Below are the code and all the weights of a small trained network. Each question names an input and a class and asks about switching units off, where a switched-off unit gives its printed mean instead of its output.

import numpy as np


def w(rows, s, z=0):
    codes = np.array(rows[::2]) - 128.0
    scale = np.full(codes.shape[1], s)
    scale[-1] = z or s
    return codes * scale


def f(y):
    return np.maximum(y, 0)


def log_softmax(a):
    a = a - a.max(-1, keepdims=True)
    return a - np.log(np.exp(a).sum(-1, keepdims=True))


def net(x, mask):
    res = np.array(x, float).reshape(1, 4) / 4 @ E
    y = f(res @ A[0][:, :-1].T + A[0][:, -1])
    res = res + np.where(mask, y, B[0][:, -1]) @ B[0][:, :-1]
    return log_softmax(res[-1] @ U[:, :-1].T + U[:, -1])


A, B = {}, {}
E = w([
[60,103,155,97,111,50,114,103,68,2],'x0',
[109,78,70,208,71,79,79,108,63,207],'x1',
[145,153,118,218,229,78,175,101,162,152],'x2',
[141,78,102,112,71,218,173,108,81,112],'x3',
],0.013)
A[0] = w([
[105,138,67,182,108,123,101,111,98,142,166],'n0',
[67,110,118,215,63,159,94,115,101,148,183],'n1',
[142,145,94,79,82,125,141,103,111,182,100],'n2',
[32,135,157,146,145,78,120,38,41,13,60],'n3',
[97,121,87,142,169,165,148,116,122,114,173],'n4',
[155,174,226,51,227,236,194,175,191,19,189],'n5',
[98,91,27,197,86,85,65,128,84,163,170],'n6',
[209,198,117,115,142,211,83,173,144,254,52],'n7',
[90,122,142,158,110,139,70,89,121,63,64],'n8',
[158,192,46,170,125,222,82,184,181,166,8],'n9',
[130,106,121,145,141,129,110,6,187,113,169],'n10',
],0.0076,0.0017)
B[0] = w([
[219,171,176,159,129,123,87,151,76,67,160],'n0',
[167,151,75,100,93,70,145,134,104,161,170],'n1',
[109,164,116,176,87,145,158,118,151,103,149],'n2',
[23,57,254,126,43,201,178,72,110,142,203],'n3',
[140,78,74,151,130,126,119,158,102,152,142],'n4',
[205,211,25,93,149,98,50,160,89,101,251],'n5',
[170,240,60,117,174,68,37,249,87,77,187],'n6',
[54,49,238,139,122,151,166,36,185,148,207],'n7',
[82,118,130,143,132,139,162,146,200,94,157],'n8',
[69,96,173,118,97,140,154,119,154,153,184],'n9',
[125,79,104,150,168,146,109,149,169,141,146],'n10',
],0.0076,0.021)
U = w([
[169,202,5,121,127,131,63,194,85,112,253],'0',
[35,67,198,124,114,156,198,62,125,134,3],'1',
],0.014,0.00069)

Each question gives the input, the list of numbers given to net, and the class t.
The units are the neurons (one row each of A and B). Each row of codes is followed by its name. A weight is (code - 128) times the scale printed after its matrix; where a second scale follows, it is the last column's (A, B and U).
mask holds one flag per neuron, in row order. A switched-off neuron (its flag False) gives its mean, the last column of its row in B, instead of its output. The means were averaged over made-up inputs and are rounded, as every weight is.
A unit's drop is (log p(t) with every unit on - log p(t) with that unit switched off) / (log p(t) with every unit on - log p(t) with every unit switched off).
The circuit of an input: a set's keep is (log p(t) with only the set's units on - log p(t) with every unit switched off) / (log p(t) with every unit on - log p(t) with every unit switched off). Starting from all 11 units, units are removed one at a time, each time the one whose removal leaves the highest keep (on an exact tie, the one counted first), for as long as the keep stays at least 0.8.
units of the circuit, in order: the units of the circuit, biggest drop first
k most important neurons: the k neurons with the biggest drops, biggest first
drop when u is switched off: that unit's drop, to one decimal
input [8,7,4,-5], class 1: units of the circuit, in order	n3
input [-6,3,6,8], class 1: 2 most important neurons	n7; n5
input [6,-6,-8,3], class 0: 3 most important neurons	n5; n7; n9
input [4,-5,2,2], class 0: 2 most important neurons	n5; n7
input [6,7,2,5], class 0: 2 most important neurons	n6; n7
input [4,-4,-3,1], class 0: 3 most important neurons	n5; n7; n9
input [2,1,6,0], class 1: 2 most important neurons	n5; n6
input [8,-8,2,4], class 0: 2 most important neurons	n5; n7
input [-5,3,-5,8], class 1: 2 most important neurons	n5; n7
input [-7,-5,-5,4], class 1: 2 most important neurons	n7; n6
input [-7,-4,7,5], class 1: drop when n7 is switched off	2.8
